Each row has a class, written after it.
25  18  18  1  -11  -41  45  -9  11  -14  18  0  7  -25  -1  21  13  10  2  0  -32  -5  3  16  -1  0  -24  -3  -4  24  -28  2  -23  10  -21  17  3  -23  -1 -> q_382
22  10  -9  29  -19  -7  0  -9  -5  23  7  7  -14  4  -43  -10  2  -30  31  -3  6  24  -21  -24  5  -39  -31  -7  -17  9  -10  2  7  31  44  16  2  17  13 -> q_891
14  22  20  14  -5  17  -2  20  20  13  7  -9  -9  -6  -21  -21  41  16  -8  -27  -74  -12  11  -16  23  25  -2  -6  -4  -2  16  -1  20  21  35  -20  22  -8  -46 -> q_891
-7  -11  -9  -40  16  -1  -16  -10  -3  -5  -5  -5  24  -16  37  1  13  14  -2  -7  20  -24  14  4  -32  14  19  5  9  6  19  -12  -7  11  -2  -29  -1  31  5 -> q_187
-8  10  -1  -11  -4  -3  -31  27  -17  39  -3  5  11  -23  5  -3  5  55  -14  -49  -88  -35  47  -5  12  32  47  -17  -3  -24  40  -43  1  -18  13  -82  14  9  -64 -> q_891
-16  -13  -20  -25  8  33  -44  -7  4  -3  -11  -5  21  7  19  -25  14  -16  6  -22  42  1  -5  -37  -31  2  17  14  15  -6  13  -5  24  35  47  -12  1  32  21 -> q_835
12  30  6  -13  -3  -15  22  9  11  6  4  -6  11  -35  33  32  15  38  7  -32  -28  -20  17  6  5  25  -9  -38  -25  18  11  -2  -32  0  -17  -37  9  -3  -32 -> q_568
4  -24  26  -23  22  -15  0  -3  12  -60  3  6  22  -2  15  -23  26  23  -36  29  -5  -20  15  8  -32  25  26  49  57  19  -8  -13  0  1  -55  14  -6  -4  -9 -> q_568
-2  3  6  -17  -2  34  -37  19  21  10  6  -6  26  -10  15  -30  50  15  -24  -39  -45  -21  17  -37  -29  15  40  21  38  -4  14  -22  33  25  41  -32  13  7  -28 -> q_835
22  8  1  51  -24  -32  4  16  -25  31  0  19  -51  13  -81  -17  -26  -15  31  14  -22  20  -11  -13  33  -35  -35  -6  -13  -2  -6  -11  4  -3  11  8  10  -2  2 -> q_891
-1  -26  -8  28  13  -5  23  -18  -17  -31  -15  14  -27  31  -24  -1  -46  -55  35  67  72  44  -27  13  21  -25  -35  16  -15  0  -30  31  -10  -29  -28  63  -24  -9  63 -> q_221
-11  -4  -12  -15  -13  -18  -6  7  -15  14  3  6  3  -13  5  13  -23  10  0  -12  5  -10  9  5  -18  2  6  -17  -7  -3  16  -15  -11  -12  -18  -23  10  13  -7 -> q_254
-39  -13  -32  29  -8  2  -22  17  -29  24  -29  3  -35  38  -46  -2  -58  -38  33  32  52  26  -10  18  26  -6  -14  -18  -37  -24  35  23  18  -43  9  -15  0  9  21 -> q_882
19  23  2  7  -5  -4  -1  11  10  17  4  -7  -7  -11  -3  1  27  -1  16  -34  -21  -6  -14  -23  3  1  -18  -3  -9  15  -13  0  3  29  43  -16  11  13  -5 -> q_509
-20  -7  -18  14  -12  11  -33  14  -28  50  -5  11  -7  6  -25  -11  -4  -11  3  8  -6  6  5  -24  -9  -30  34  1  8  -27  2  -18  17  -14  27  -18  -4  15  8 -> q_187
-11  -14  -4  -26  1  17  -57  8  1  13  -1  1  33  -6  12  -32  30  22  -24  -35  -26  -26  26  -29  -40  7  57  27  45  -8  30  -44  29  22  36  -46  7  26  -26 -> q_835
8  -6  12  18  9  -20  5  7  2  -27  -12  -2  -35  12  -29  -23  -24  6  22  17  10  0  -4  11  18  19  -33  20  0  5  13  0  5  0  -18  4  7  2  -7 -> q_500
-17  -9  -13  -24  19  15  9  10  10  -22  -18  -13  -6  7  37  14  -13  -14  14  10  30  -7  -3  20  -3  25  -9  -15  -11  0  3  34  -7  -27  -27  6  0  -1  25 -> q_382
-8  -33  -3  -4  7  -18  -10  -6  -15  -29  -12  8  -11  15  -18  -14  -31  -5  10  36  39  0  -1  13  -15  -7  -7  19  24  3  14  -8  7  -11  -34  12  -4  13  26 -> q_382
5  16  -39  -7  -26  16  -6  -8  -5  42  6  2  10  -8  18  18  -3  -40  35  -30  33  24  -8  -23  -16  -35  -15  -25  -34  -3  -10  13  -1  5  43  4  0  18  20 -> q_221
2  -16  -11  -32  19  -5  -5  -27  4  -39  -8  -3  20  -3  30  2  -1  -2  11  -4  68  -3  -14  -4  -26  6  -24  6  6  23  -3  1  -8  42  1  3  -6  38  32 -> q_509
-14  -22  -18  -19  12  28  -2  0  15  -30  -14  -6  -12  21  21  -6  -17  -36  19  25  76  12  -17  7  -15  18  -37  -2  -17  -6  -1  34  12  -2  -19  22  2  6  39 -> q_200
12  14  5  -7  -15  0  0  21  5  14  8  0  4  -19  1  -4  24  22  -12  -23  -58  -14  26  -1  -5  16  14  0  13  -1  12  -17  8  -9  -1  -21  16  -11  -42 -> q_221
2  1  18  -3  2  -6  -25  22  -4  13  -2  3  -4  -12  -23  -26  29  44  -25  -13  -74  -36  33  -6  -6  26  30  17  35  -10  31  -39  18  2  4  -45  18  6  -52 -> q_187
-11  -1  4  14  -10  5  -35  15  -7  29  7  4  -4  -5  -22  -29  18  -1  -6  -24  -35  -13  7  -31  -9  3  28  14  13  -8  9  -22  24  17  43  -31  8  5  -22 -> q_254
-12  -14  -25  -15  3  35  -24  -10  7  6  1  -7  13  9  32  -9  8  -55  19  -12  70  14  -26  -32  -40  -18  2  2  -5  9  -13  25  13  28  43  17  -5  26  44 -> q_254
15  0  2  -9  4  -30  36  -25  9  -33  11  -2  15  -5  10  16  4  -22  13  16  47  8  -16  14  -12  -5  -45  12  -12  30  -37  15  -22  28  -12  35  -6  6  40 -> q_509
-13  -12  6  0  17  -1  46  5  9  -42  -12  -9  -15  17  12  21  -24  -17  1  53  20  5  -8  48  22  25  -21  -10  -14  3  -5  48  -15  -45  -64  37  -4  -29  24 -> q_382
-8  23  -10  -17  -10  51  -37  22  22  37  9  -15  0  -18  20  -12  44  1  7  -58  -26  -12  9  -35  -18  24  8  -19  -15  -12  14  -6  38  30  61  -40  15  -1  -25 -> q_200
2  6  0  -4  5  15  -7  -9  20  -12  -5  -12  -2  10  3  -27  22  -33  23  -16  38  3  -14  -18  0  17  -35  7  -15  18  1  20  19  52  51  4  12  9  24 -> q_835
-15  -39  15  7  30  -22  1  19  -20  -37  -18  12  -27  21  -32  -17  -38  20  -14  64  -5  -13  16  45  34  24  16  28  16  -16  31  -3  -11  -58  -69  -5  -7  -11  -2 -> q_891
24  6  14  44  5  -19  31  -6  10  -23  1  -1  -37  13  -34  -7  -16  -21  35  29  27  24  -30  -8  30  -14  -57  11  -15  16  -28  25  -14  21  -6  39  -8  -13  21 -> q_500
-25  -13  -38  4  2  12  -17  14  -25  21  -23  4  -25  23  -1  5  -51  -36  42  14  58  19  -13  6  20  -10  -11  -31  -41  -23  18  28  -4  -36  3  -10  -1  18  35 -> q_891
-38  -4  -34  -28  5  37  -9  21  2  17  -16  -13  11  15  50  21  -17  -32  13  -4  44  3  0  10  -8  13  16  -29  -31  -20  10  37  -5  -39  2  -13  2  1  31 -> q_835
-9  11  -2  12  -4  17  -5  24  -2  36  1  -2  -2  -7  5  1  21  5  -1  -8  -36  -10  14  -16  0  1  22  -17  0  -11  0  -1  0  -10  13  -27  1  -8  -16 -> q_187
-37  -23  -32  13  1  26  -40  28  -33  31  -26  13  -22  26  -19  -10  -47  -12  12  17  18  11  4  -5  17  -14  28  -19  -11  -43  30  1  14  -44  1  -25  -2  14  4 -> q_891
-3  -4  -11  33  -27  -12  -25  16  -23  41  1  16  -32  12  -58  -22  -19  -24  18  0  1  15  -13  -31  -4  -33  -6  6  -2  -9  2  -16  18  3  32  -4  8  13  5 -> q_254
17  11  8  -10  -8  -30  16  6  1  -8  9  8  5  -19  -2  10  9  23  -10  -1  -23  -12  15  10  -11  7  -6  3  10  15  -9  -16  -17  -8  -34  -3  8  0  -15 -> q_568
13  54  -17  -6  -40  3  -12  29  4  76  21  -8  18  -39  11  21  52  8  0  -71  -78  -11  21  -37  -12  -3  27  -31  -21  -4  -10  -7  -2  4  63  -47  20  -4  -37 -> q_568
-10  -13  6  -24  33  -1  12  6  6  -45  -24  -11  -9  12  28  -1  -22  -1  14  17  39  -15  -2  27  15  47  -22  -1  -13  7  19  24  -12  -14  -36  -5  9  3  24 -> q_835
5  -10  1  11  -7  -1  -10  -10  4  -3  8  2  9  3  -15  -23  23  -27  3  7  1  7  -5  -24  -24  -23  5  29  24  10  -22  -4  21  29  31  21  -5  0  18 -> q_382
-14  -20  -25  -34  7  26  -11  -8  7  -15  1  -5  20  7  50  9  -7  -38  10  12  73  7  -12  -2  -38  -2  -2  1  -11  -7  -18  26  0  -2  -9  14  -10  11  49 -> q_200
18  -21  1  -29  10  -18  10  -37  6  -48  8  3  30  -13  22  7  8  -4  -5  15  36  1  -6  -7  -41  -18  -7  20  34  27  -35  -4  -15  35  -26  34  -16  12  40 -> q_382
10  -12  27  19  7  -41  -11  17  -23  3  -6  11  -25  -9  -44  -15  -4  48  -14  16  -84  -25  16  0  19  7  36  25  41  -2  16  -42  3  -30  -29  -30  -3  -8  -29 -> q_382
-6  -6  -8  -6  -4  8  -10  -11  -2  1  5  2  22  2  10  -8  8  -26  4  -3  22  3  -1  -14  -16  -11  10  15  3  2  -11  1  6  16  23  1  -4  1  23 -> q_835
24  -5  17  -6  3  -5  1  -31  24  -22  22  -3  35  -10  7  -6  54  -7  -26  5  4  10  -7  -20  -44  -26  13  42  44  36  -31  -12  10  52  17  32  -12  0  6 -> q_882
15  -5  17  24  -1  -36  3  -3  -15  -7  -1  13  -29  4  -47  -14  -17  2  11  22  -12  0  -2  6  22  9  -25  20  -12  -4  0  -14  1  1  -8  -5  3  -9  0 -> q_200
-21  -9  -25  -21  2  17  -2  -5  11  -9  2  -5  25  6  37  1  10  -45  12  13  77  16  -8  -2  -32  -5  -6  2  -15  8  -22  31  0  6  5  23  -8  12  47 -> q_568
-2  3  -15  8  -14  23  -31  18  1  29  -1  2  -18  4  -19  -16  6  -17  15  -20  -4  4  -2  -28  -8  0  -9  -5  -7  -19  6  -7  30  9  34  -16  11  4  -6 -> q_200
14  4  -3  21  0  8  -6  -11  2  13  1  3  -11  5  -20  -17  24  -27  23  2  23  12  -19  -34  -11  -27  -22  6  3  16  -22  2  6  48  43  14  -7  17  22 -> q_187
-8  -10  -2  -17  11  21  -28  -1  23  -25  -6  -12  5  13  4  -30  29  -12  0  -8  39  1  1  -17  -30  16  -11  23  22  18  8  3  31  40  23  2  4  18  8 -> q_882
-11  -8  6  48  3  -3  -8  26  -22  10  -14  10  -42  28  -59  -17  -20  -15  5  36  -18  14  -16  -8  39  -9  -2  15  4  -22  -6  5  16  -27  6  6  0  -12  9 -> q_509
-8  -18  -5  -5  12  -6  -15  4  -9  -6  -11  6  -15  6  -19  -21  -6  1  5  18  22  -9  7  3  -9  5  -9  14  17  -3  14  -12  10  1  -13  -6  2  23  10 -> q_187
11  23  27  4  -12  -6  18  30  3  34  28  2  21  -41  27  25  33  41  -43  -26  -114  -26  25  -3  -2  7  64  -4  19  -1  -19  -18  -20  -35  -13  -30  6  -33  -47 -> q_254
10  9  -6  13  -22  -23  13  14  -10  22  7  11  -21  -7  -23  19  -25  -2  18  5  -9  8  -3  6  1  -13  -26  -18  -22  -10  -12  -9  -8  -20  -21  -1  7  -6  5 -> q_200
-20  -10  -3  8  6  -8  -22  21  -21  10  -12  12  -2  -3  1  0  -14  21  -5  9  -17  -16  24  6  6  10  38  -4  8  -12  22  -18  -9  -37  -23  -43  -6  -3  -20 -> q_568
-4  -5  -6  9  -4  -14  5  2  -9  4  -4  3  4  -6  0  18  -14  5  14  7  -1  1  1  4  -3  -12  8  -16  -2  1  4  -1  -18  -8  -9  -12  -7  -3  3 -> q_382
3  -15  -21  6  -1  -19  4  -26  -9  -17  -20  3  -20  16  -25  -2  -38  -36  47  25  76  20  -31  8  -2  -20  -52  -5  -21  17  10  17  0  19  8  20  -3  33  44 -> q_382
-4  19  10  -14  5  27  -17  18  20  11  -4  -15  11  -10  15  -15  34  21  -10  -44  -49  -28  17  -8  5  44  14  -9  -4  -1  41  -5  22  15  40  -47  23  4  -41 -> q_835
-5  2  -2  -31  4  15  4  -3  27  -23  -1  -19  25  -10  33  1  29  4  -5  -19  2  -17  9  10  -26  29  -1  -8  4  15  18  12  8  23  11  -5  9  11  -9 -> q_382
-21  -19  -19  -1  10  -6  -13  9  -29  11  -16  6  -15  17  -9  -3  -28  -20  13  33  37  -2  1  9  1  -6  9  2  -5  -15  5  7  -4  -30  -14  -7  -8  16  32 -> q_187
-10  4  -27  4  -11  6  -4  1  -2  17  -7  -3  -3  1  9  16  -12  -21  33  -12  34  12  -12  -11  -7  -14  -17  -36  -23  1  2  18  -7  9  17  -8  -3  7  19 -> q_382
14  -4  32  35  13  -40  13  16  -15  -11  -10  8  -57  7  -56  -19  -20  11  7  25  -32  -11  -8  6  39  16  -22  19  3  9  6  -7  -7  -13  -21  1  11  -11  -8 -> q_254
-5  14  -13  -11  -11  8  38  16  22  -6  1  -15  -1  -2  26  30  -2  -23  17  2  11  8  -6  18  -7  8  -29  -37  -24  7  -19  42  -11  -19  -24  25  9  -17  19 -> q_382
-24  -6  -7  -30  15  19  -12  27  11  -16  -18  -9  2  1  34  -5  6  13  -11  -1  11  -21  22  20  -7  47  13  -7  5  -4  29  11  6  -26  -30  -24  14  2  -16 -> q_568
37  28  38  17  9  -31  45  2  23  -30  9  -14  -26  -5  -21  5  25  5  12  7  -23  1  -8  1  25  25  -55  7  -11  38  -28  18  -15  21  -14  25  11  -24  7 -> q_882
-24  -17  11  0  7  6  -45  14  -9  12  0  2  18  -2  -5  -22  26  24  -39  -2  -48  -17  38  -7  -11  13  72  39  43  -16  18  -38  27  -16  12  -40  -4  -11  -32 -> q_882
-2  -9  -16  29  -4  -33  -15  3  -36  19  -15  19  -27  7  -41  5  -42  3  32  9  23  8  -17  -8  18  -26  -18  -8  -9  -1  2  -22  -13  -1  5  -26  -9  30  15 -> q_509
-4  1  -3  -21  13  4  3  3  1  -20  -11  -3  8  -11  31  7  -6  23  7  -17  -2  -20  25  15  6  43  -8  -18  -13  -1  34  -1  -13  -7  -21  -30  7  -1  -29 -> q_221
-7  6  -24  -24  -4  -1  -21  -21  13  -10  -8  -13  13  -1  14  -11  9  -22  28  -26  67  6  -2  -9  -21  17  -36  -5  -22  22  18  10  13  50  47  -20  8  31  19 -> q_882
-5  -3  -12  0  -4  0  -6  16  0  2  -10  3  -12  7  -9  -7  2  -17  8  10  18  5  -2  -3  -9  0  -6  4  3  3  -4  8  7  -11  -7  7  6  6  8 -> q_568
2  13  -18  -21  -11  7  11  -15  8  19  8  -6  21  -15  25  19  17  -12  11  -12  22  0  -4  2  -26  -10  -14  -22  -20  11  0  7  -6  19  17  -2  2  24  10 -> q_187
7  -5  15  -14  7  -6  1  7  10  -20  -1  -1  5  -2  2  -12  12  14  -11  -1  -13  -14  6  0  -12  15  3  17  23  9  5  -11  3  7  -14  -3  10  0  -3 -> q_835
6  11  -4  -6  -8  -1  13  2  -1  8  11  1  20  -19  31  20  8  8  0  -14  -17  -2  16  2  -4  0  11  -16  -5  1  -5  2  -22  -9  -8  -11  -3  -16  -16 -> q_221
6  9  14  -4  -5  0  -13  15  3  25  13  -1  8  -25  13  -5  33  22  -20  -32  -61  -24  13  -24  -15  7  42  9  17  5  3  -21  0  4  22  -33  7  -3  -32 -> q_254
3  8  14  -7  13  25  21  13  30  -19  0  -15  -8  4  12  -15  38  -14  -3  8  -3  -9  2  4  -6  30  -22  3  5  14  -10  26  15  12  -5  23  12  -9  3 -> q_187
0  7  6  4  7  -5  15  17  0  -2  -2  -5  -8  1  10  13  0  0  5  2  -12  -7  -5  10  13  13  -5  -3  -10  2  -11  11  -8  -19  -10  -3  4  -6  6 -> q_509
5  14  -9  -11  -10  11  -11  13  1  29  10  -2  15  -17  23  6  20  7  2  -31  -32  -7  13  -19  -11  -6  23  -18  -6  -4  -2  -7  -6  -1  24  -26  4  7  -10 -> q_891
3  0  15  15  12  11  -14  11  7  -11  -12  -2  -34  5  -30  -33  13  0  4  -9  -16  -7  -8  -25  15  27  -17  11  6  5  14  1  19  25  25  -4  14  2  -14 -> q_254
-10  29  -12  -2  -16  34  -28  23  19  45  11  -15  21  -24  45  4  31  22  4  -71  -46  -14  20  -32  -11  15  32  -30  -12  -15  19  -7  8  16  55  -61  9  -3  -54 -> q_500
3  -9  13  -18  19  4  -15  9  7  -16  -2  -4  4  -6  17  -18  18  23  -8  -8  -22  -22  16  0  -4  23  20  12  17  3  17  -12  2  4  -4  -21  5  7  -16 -> q_891
